Here is a tiny trained network, its code and every weight. The questions are about switching its units off for an input and a target symbol, where a switched-off unit gives its printed mean instead of its output.

import numpy as np


def w(rows, s, z=0):
    codes = np.array(rows[::2]) - 128.0
    scale = np.full(codes.shape[1], s)
    scale[-1] = z or s
    return codes * scale


def norm(h):
    return h / np.sqrt((h * h).mean(-1, keepdims=True) + 1e-5)


def f(y):
    return np.maximum(y, 0)


def softmax(a):
    e = np.exp(a - a.max(-1, keepdims=True))
    return e / e.sum(-1, keepdims=True)


def log_softmax(a):
    a = a - a.max(-1, keepdims=True)
    return a - np.log(np.exp(a).sum(-1, keepdims=True))


def net(x, mask):
    ids = ['αβγδεζηθλμξπτφψω'.index(c) for c in x.split()]
    T = len(ids)
    res = E[ids] + P[:T]
    u = 0
    for l in range(2):
        r = norm(res)
        for j in range(2):
            rows = slice(2 * j, 2 * j + 2)
            q, k, v = (r @ M[l][rows].T for M in (Q, K, V))
            z = softmax(np.where(np.tri(T) > 0, q @ k.T / 2**0.5, -1e9)) @ v
            o = O[l][rows]
            res = res + np.where(mask[u + j], z, o[:, -1]) @ o[:, :-1]
        u += 2
        y = f(norm(res) @ A[l][:, :-1].T + A[l][:, -1])
        res = res + np.where(mask[u : u + 8], y, B[l][:, -1]) @ B[l][:, :-1]
        u += 8
    return log_softmax(norm(res)[-1] @ U[:, :-1].T + U[:, -1])


Q, K, V, O, A, B = {}, {}, {}, {}, {}, {}
E = w([
[99,93,93,138,64,117,135,99,124,40,95,79],'α',
[155,155,73,100,179,161,134,204,157,89,67,146],'β',
[122,131,119,167,110,127,171,130,224,32,200,164],'γ',
[196,140,147,109,155,71,130,77,58,146,152,132],'δ',
[127,170,76,133,74,182,186,109,188,95,100,94],'ε',
[93,199,156,99,115,90,164,180,201,157,136,167],'ζ',
[142,148,195,141,46,160,162,177,104,80,104,145],'η',
[69,74,130,150,144,185,117,183,113,155,166,109],'θ',
[98,30,109,138,80,48,132,185,127,121,127,202],'λ',
[115,121,154,144,44,84,125,129,205,130,104,80],'μ',
[115,164,119,99,103,162,26,132,132,134,156,105],'ξ',
[26,149,148,103,96,97,165,111,108,40,89,148],'π',
[94,99,100,160,95,168,211,104,115,141,107,158],'τ',
[75,125,40,111,151,92,149,113,194,153,124,104],'φ',
[117,114,99,89,78,126,119,189,84,152,4,98],'ψ',
[192,119,78,155,109,151,151,182,229,163,109,128],'ω',
],0.003)
P = w([
[215,218,53,18,70,4,149,197,93,80,252,92],'0',
[159,117,167,100,168,85,107,96,88,143,151,116],'1',
[153,146,92,93,88,77,138,150,47,137,144,120],'2',
[144,108,178,111,178,122,122,93,115,129,132,118],'3',
[127,159,97,132,100,95,128,143,69,134,136,126],'4',
[137,92,183,101,176,146,131,96,141,125,120,120],'5',
[107,159,95,154,104,112,127,144,93,135,125,134],'6',
[129,75,186,94,176,170,141,108,162,119,114,115],'7',
[94,151,101,175,99,125,120,145,109,127,113,144],'8',
[115,70,187,96,176,189,140,111,185,121,108,115],'9',
[77,148,99,195,109,133,110,156,143,124,89,152],'10',
[99,61,195,113,182,211,142,128,199,129,107,102],'11',
],0.0024)
Q[0] = w([
[127,167,142,106,126,143,1,130,128,126,146,93],'L0H0',
[150,125,141,124,149,114,125,113,111,136,150,129],'L0H0',
[123,118,143,111,126,155,126,114,141,137,141,123],'L0H1',
[109,169,61,161,63,131,141,172,119,126,141,137],'L0H1',
],0.0095)
K[0] = w([
[135,180,123,92,116,136,8,154,140,110,177,105],'L0H0',
[162,150,127,110,127,88,143,110,109,123,148,135],'L0H0',
[110,128,113,168,122,137,90,148,139,124,92,136],'L0H1',
[158,67,165,3,130,156,158,114,152,126,144,99],'L0H1',
],0.0067)
V[0] = w([
[20,128,90,202,89,202,80,197,167,113,79,154],'L0H0',
[81,45,191,138,197,169,191,199,102,173,206,1],'L0H0',
[65,170,113,72,62,178,74,147,133,89,109,149],'L0H1',
[75,80,61,123,48,145,137,220,191,122,132,125],'L0H1',
],0.0021)
O[0] = w([
[218,176,120,36,99,50,165,45,28,172,195,135,3],'L0H0',
[158,226,131,117,105,128,7,61,168,92,66,149,150],'L0H0',
[108,212,155,173,165,93,113,138,66,112,101,88,126],'L0H1',
[137,146,112,251,163,67,187,147,74,177,171,92,142],'L0H1',
],0.0022,0.0014)
A[0] = w([
[209,221,74,72,83,71,182,105,144,99,126,101,158],'L0N0',
[56,236,28,190,5,167,104,109,131,162,139,162,3],'L0N1',
[100,82,146,146,163,178,156,148,99,163,165,85,42],'L0N2',
[86,135,119,171,123,161,90,152,180,88,76,137,69],'L0N3',
[199,163,97,123,109,50,124,74,42,153,149,170,111],'L0N4',
[83,62,118,190,122,178,113,141,146,102,43,155,139],'L0N5',
[126,139,95,131,106,157,115,120,56,77,65,174,104],'L0N6',
[228,201,124,96,149,78,129,103,217,92,177,97,101],'L0N7',
],0.0026,0.002)
B[0] = w([
[97,143,136,109,102,93,253,128,116,134,160,71,209],'L0N0',
[187,99,121,201,180,143,99,109,155,106,56,200,201],'L0N1',
[123,156,102,130,86,104,159,125,156,99,89,144,167],'L0N2',
[146,102,125,83,123,109,187,109,81,125,134,149,183],'L0N3',
[183,109,112,52,142,126,121,193,156,91,136,103,178],'L0N4',
[157,164,120,96,105,108,139,110,95,174,181,108,250],'L0N5',
[126,143,116,180,137,129,87,110,168,161,139,152,181],'L0N6',
[119,149,113,119,115,115,55,150,79,170,180,122,174],'L0N7',
],0.0038,0.0024)
Q[1] = w([
[103,110,156,102,151,163,160,137,138,153,189,74],'L1H0',
[169,117,180,199,215,102,156,92,117,121,97,101],'L1H0',
[163,115,66,69,68,73,93,183,105,95,129,167],'L1H1',
[61,145,72,32,3,200,126,152,132,155,194,128],'L1H1',
],0.0071)
K[1] = w([
[179,138,120,138,148,134,116,89,167,119,63,200],'L1H0',
[88,49,113,1,29,239,104,103,221,108,97,196],'L1H0',
[125,93,128,177,176,99,151,169,35,174,211,102],'L1H1',
[154,219,148,239,202,23,138,136,67,133,125,69],'L1H1',
],0.0049)
V[1] = w([
[186,168,77,137,218,247,127,162,134,89,216,118],'L1H0',
[254,203,124,106,121,57,133,74,213,54,111,76],'L1H0',
[147,189,167,92,182,108,134,231,153,227,64,165],'L1H1',
[60,118,14,73,209,94,114,88,141,127,53,77],'L1H1',
],0.002)
O[1] = w([
[169,208,65,205,250,174,148,133,37,139,221,97,150],'L1H0',
[253,226,128,142,163,46,122,67,186,42,80,88,255],'L1H0',
[142,175,161,135,187,72,113,224,145,218,43,160,206],'L1H1',
[41,102,14,95,213,92,137,69,144,144,58,87,97],'L1H1',
],0.002,0.00062)
A[1] = w([
[119,123,160,136,126,179,93,90,178,140,125,107,107],'L1N0',
[150,115,101,130,172,185,95,168,128,89,98,140,53],'L1N1',
[137,106,106,132,112,131,113,79,117,85,124,74,2],'L1N2',
[150,128,126,143,70,107,99,110,194,101,106,136,148],'L1N3',
[104,123,164,208,154,132,128,89,138,110,101,138,85],'L1N4',
[97,185,25,133,2,117,179,201,142,92,106,168,89],'L1N5',
[173,154,132,140,157,131,90,161,145,170,143,111,104],'L1N6',
[145,109,101,104,153,143,142,196,138,83,113,132,77],'L1N7',
],0.0044,0.0033)
B[1] = w([
[150,147,121,133,115,73,223,107,108,135,130,124,155],'L1N0',
[75,80,169,242,169,133,196,52,101,175,30,211,142],'L1N1',
[153,23,78,100,82,211,104,197,159,76,114,120,131],'L1N2',
[105,139,117,218,169,147,101,140,105,155,134,106,177],'L1N3',
[106,181,52,85,40,146,66,159,126,134,156,155,148],'L1N4',
[177,230,66,111,222,59,252,230,45,21,115,52,253],'L1N5',
[95,106,109,126,98,199,175,132,187,104,92,150,172],'L1N6',
[60,200,142,174,130,88,104,87,39,109,143,97,154],'L1N7',
],0.0036,0.004)
U = w([
[130,31,90,119,62,165,96,111,146,45,112,84,92],'α',
[102,143,90,226,188,134,160,152,81,96,35,186,127],'β',
[123,127,154,183,151,133,119,92,176,58,255,162,45],'γ',
[208,45,225,73,226,151,158,78,154,114,114,111,204],'δ',
[183,186,76,72,143,75,160,194,68,62,157,76,162],'ε',
[93,181,200,86,150,99,116,195,204,170,104,192,35],'ζ',
[177,132,240,137,44,172,133,173,101,105,125,150,72],'η',
[35,64,153,131,146,197,133,176,73,190,200,91,161],'θ',
[125,32,144,109,75,43,130,169,130,145,139,196,122],'λ',
[142,126,181,212,75,55,93,104,169,149,107,60,66],'μ',
[103,216,141,80,138,232,45,87,131,142,150,61,180],'ξ',
[31,127,159,56,67,82,116,86,133,44,100,161,78],'π',
[159,141,100,114,67,112,131,40,73,208,173,199,251],'τ',
[72,93,63,86,188,70,103,78,184,162,126,96,69],'φ',
[135,99,127,56,88,116,91,169,91,204,9,87,17],'ψ',
[189,126,45,193,106,196,122,172,211,158,103,204,166],'ω',
],0.007,0.0027)

Each question gives the input, a string of symbols that net reads in full, and the target symbol t.
The units are the heads (2 rows each of Q, K, V and O) and the neurons (one row each of A and B). Each row of codes is followed by its name. A weight is (code - 128) times the scale printed after its matrix; where a second scale follows, it is the last column's (O, A, B and U).
mask holds one flag per unit, layer by layer, with each layer's heads first. A switched-off unit (its flag False) gives its mean, the last column of its rows in O or B, instead of its output. The means were averaged over made-up inputs and are rounded, as every weight is.
A unit's drop is (log p(t) with every unit on - log p(t) with that unit switched off) / (log p(t) with every unit on - log p(t) with every unit switched off).
The circuit of an input: a set's keep is (log p(t) with only the set's units on - log p(t) with every unit switched off) / (log p(t) with every unit on - log p(t) with every unit switched off). Starting from the 12 units with the biggest drops (on a tie, the unit counted first), units are removed one at a time, each time the one whose removal leaves the highest keep (on an exact tie, the one counted first), for as long as the keep stays at least 0.8.
circuit, biggest first: the units of the circuit, biggest drop first
most important unit: the unit with the biggest drop
k most important neurons: the k neurons with the biggest drops, biggest first
top k neurons in layer l: the k neurons of layer l with the biggest drops, biggest first
which heads matter: for each layer, one digit per head in row order, 1 if its drop is at least 0.15 and else 0, layers parted by /
input δ δ τ δ δ π ξ ξ θ φ δ δ, target δ: circuit, biggest first : (L1N5)
input δ η τ ω, target ω: 3 most important neurons : (L1N5; L1N6; L0N0)
input η δ λ ε μ δ, target λ: top 2 neurons in layer 1 : (L1N5; L1N4)
input θ τ δ τ ε ζ δ, target β: 4 most important neurons : (L0N4; L1N1; L1N7; L0N5)
input ψ α λ ξ ξ β τ η ξ, target ω: circuit, biggest first : (L0N1; L1N5)
input δ θ ζ δ, target θ: which heads matter : 10 / 10
input μ τ τ ζ δ τ η η δ, target β: 4 most important neurons : (L0N4; L1N7; L1N1; L0N0)
input δ θ θ, target β: which heads matter : 10 / 00
input γ γ ε θ φ θ θ ζ ε ε ζ ψ, target ψ: circuit, biggest first : (L1N5; L0H0)
input μ θ α φ ζ δ ζ ξ θ δ, target ζ: which heads matter : 11 / 01
input π θ η η ξ ω τ α θ λ θ, target ω: circuit, biggest first : (L0N1; L0H0; L1N5)
input τ δ ω ξ ξ δ α ψ π δ, target α: which heads matter : 11 / 01
input θ δ θ τ ξ η δ π, target π: which heads matter : 00 / 00
input α φ δ ω, target ω: circuit, biggest first : (L1N5)
input θ π θ δ, target δ: circuit, biggest first : (L1N5; L0N4; L0H0)
input θ ω ξ τ π δ ε λ θ μ, target μ: 2 most important neurons : (L1N5; L1N3)
input μ δ τ θ ω ω ζ θ θ, target ω: 2 most important neurons : (L0N1; L1N5)
input φ ε θ ξ, target ξ: which heads matter : 00 / 00
input ω δ τ ω λ δ, target τ: top 3 neurons in layer 1 : (L1N5; L1N4; L1N6)
input δ δ θ ξ φ θ δ, target ω: most important unit : L0H0
input ε τ λ α τ λ λ ξ φ δ ξ, target β: which heads matter : 00 / 00
input θ θ θ δ μ φ ζ τ η δ, target μ: which heads matter : 11 / 10
input δ θ μ μ α ε ω η π ε φ δ, target θ: 3 most important neurons : (L0N0; L0N2; L1N5)
input ε φ ω α δ α π β, target β: 3 most important neurons : (L1N1; L1N7; L0N0)
input γ δ β δ ε ξ, target ξ: 3 most important neurons : (L1N5; L0N1; L1N6)
input δ δ ξ ω φ φ α φ τ δ θ, target ε: which heads matter : 01 / 00
input ε δ θ δ ψ ζ π η ξ ξ δ, target ω: top 2 neurons in layer 0 : (L0N6; L0N4)
input η τ β τ δ θ θ ζ β μ τ, target ω: top 2 neurons in layer 1 : (L1N4; L1N7)
input μ ω π γ π θ, target θ: top 2 neurons in layer 0 : (L0N1; L0N0)
